In the rows, 128 means zero.
Rows, each with its class
[119 131 139  56 117 124 111  91 138 114 156  89 132 115 127 152 135 122
 131  90 123]	kif
[148 116 123 149 117 131  95 158 124 111 105 189 116 122 136 112 113 115
 134 126 115]	remev
[103 117 143 177 143 115 167  83 122 123 128  48 128 137 134 137 137 136
 136 174 136]	bet
[108 172 128  32 132 119  38 115 129 135 124 117 178 101 114 133 134 126
 119  74 133]	kif
[119 158 137 162 138 112  95  99 136 124 122  88 121 133 136 145 148 121
 118  81 125]	bet
[120 169 129  89 129 124  77 109 135 145 137 107 152 124 119 140 144 133
 115  79 132]	kif
[162 154 122 160 119 118  19 147 132 103  94 221 137 132 133 110 115 117
 122 117 118]	remev
[154 147 138 200 110 136  87 137 128 133 119 197 128 121 127 108 144 121
 126 110 127]	remev
[131 158 128  71 130 126  97 111 133 144 150 129 161 128 114 139 131 148
 115 104 137]	kif
[126 130 139  99 128 125  63 104 126 135 122 139 156 108 126 123 115 121
 132  66 137]	kif
[116 103 149 104 121 111  75  73 127 114 113  66 119 106 148 137 119 101
 145  65 119]	bet
[117 167 141 170 155 125  34 135 118 123 107 161 142 106 120 114 155 108
 117  11 128]	remev
[137 134 136 188 118 114 136  89 136 155 131  89 120 149 142 130 127 141
 128 139 136]	guki
[135 170 156 157 124 126  55  98 128 119 130 136 124 113 124 137 166 110
 128  19 121]	remev
[149 134 123 252 104 139 130 161 128 136  96 162  91 132 149  99 151 109
 134 146 117]	remev
[127 167 126  70 133 139 111 136 135 159 146 137 141 134 115 136 140 134
 115  57 134]	guki
[125 169 126 161  73 158 147 163 123 134 122 144 132 101 124 108 179 119
 136 218 113]	bet
[116 174 130 108 129 120  54 112 128 155 122 127 168 112 121 125 129 129
 119  55 118]	kif
[117 135 141  96 124 137 132 121 124 130 139 119 124 108 122 136 148 119
 131  75 121]	kif
[112 182 134 106 149 113  55 119 127 129 123 116 164 123 112 134 149 135
 112  84 133]	kif
[132 147 129 174 152 153 173 160 127 142 146 160  98 135 116 130 164 130
 119  66 128]	guki
[ 98 133 116  92 124 128 169 142 130  96 124  73 121 127 129 147 148 129
 129 216 109]	bet
[126 143 139 170 119 117  55 117 124  99  96 113 108 118 144 127 145  97
 135  91 112]	remev
[128 151 140  63 135 117  62  95 138 144 141 122 154 116 121 142 123 128
 119  18 135]	kif
[149 161 106  70 126 133  70 147 138 133 138 184 136 132 116 133 126 129
 111  57 124]	guki
[122 116 134  62 127 136 164 101 128 144 161  93 132 124 122 146 125 139
 130  90 135]	kif
[128 129 138 103 122 135 130 116 128 132 142 127 130 116 122 136 134 127
 130  94 130]	kif
[125 121 139 190 137 124  80 132 115 115  94 149 127 112 131 103 129 105
 136  96 125]	remev
[116 146 121  67 110 116  77 116 142 122 117  80 123 121 139 141 133 110
 125 112 116]	bet
[126 116 133  24 132 124 108 102 132 138 148 105 141 114 124 142 108 127
 129  53 130]	kif
[135 171 109 100 118 143 121 175 128 144 135 183 157 125 107 116 139 144
 115 174 132]	guki
[111 137 120 136 124 133 123 121 130 146 122  86 122 113 136 126 146 116
 134  87 126]	bet

Rows with their classes
[125 140 119  93 170 124 146 122 120 113  80 122 124 144 156 153 112 101
 131 132  47]	zalub
[112 146 125 110  77 125 147 177 147 132  95 132 139 181 151  93 182 145
 134 125 106]	zalub
[140 140  94 106  86 131 129 130 120 129  75 125 131 153 126 149  84  66
 145 135  65]	tozo
[121 155 114  93 151 119 143 139 139 124 135  96 134 175 190 123  63 120
 130 126 114]	zalub
[109 141 116 140 114 128 150 176 131 130  94  96 135 179 139 100 202 139
 133 139 112]	zalub
[143 141 153 120  93 125 169 141 152 115   1 141 140 115  89 130 109 112
 129 131  31]	tozo
[125 143 124 128 112 126 155 138 120 116  71 125 133 141 136 128 175  86
 127 129  68]	zalub
[120 148 116 113 169 130 122 150 128 132  88 104 125 118 129 148 156 177
 136 146  88]	zalub
[120  95 119 130 178 134 129  77  72 121 172  86 106  89  93 198  63  78
 125 164  59]	zalub
[ 99 136 125 121  28 117 166 213 175 152  91  71 149 212 119  47 171 164
 138 147  99]	zalub
[129 131 119  98  89 134 123 147 115 118  82 158 120 152 102 152 112  74
 120 147  49]	tozo
[117 146 126 107 132 119 171 156 129 122  35 116 144 179 182 138 117 145
 134 149  56]	zalub
[138 160  96  83 142 141 112 136 135 119  87 130 128 152 143 132  92 103
 135 118  92]	tozo
[120 131 139 101 124 122 167 134 121 126  91 168 135 146 172 147 165 137
 126 132  56]	zalub
[120 136 126  88 122 121 131 137 131 129 133 148 131 160 168 116 200 134
 129 133 123]	zalub
[126 140 109 110 140 125 157 109 129 131 100  93 129 136 151 134 190  93
 143 138  82]	zalub
[112 143 115 106 144 133 158 198 110 126 157 122 138 192 146 129 142 142
 108 129  91]	zalub
[121 130 120 134 140 120 140 150 128 130 143 113 136 142 157 147  41 139
 134 120 111]	zalub
[136 140 119  99 106 140 117 143 142 117  58 138 128 147 121 134  50 122
 132 138  73]	tozo
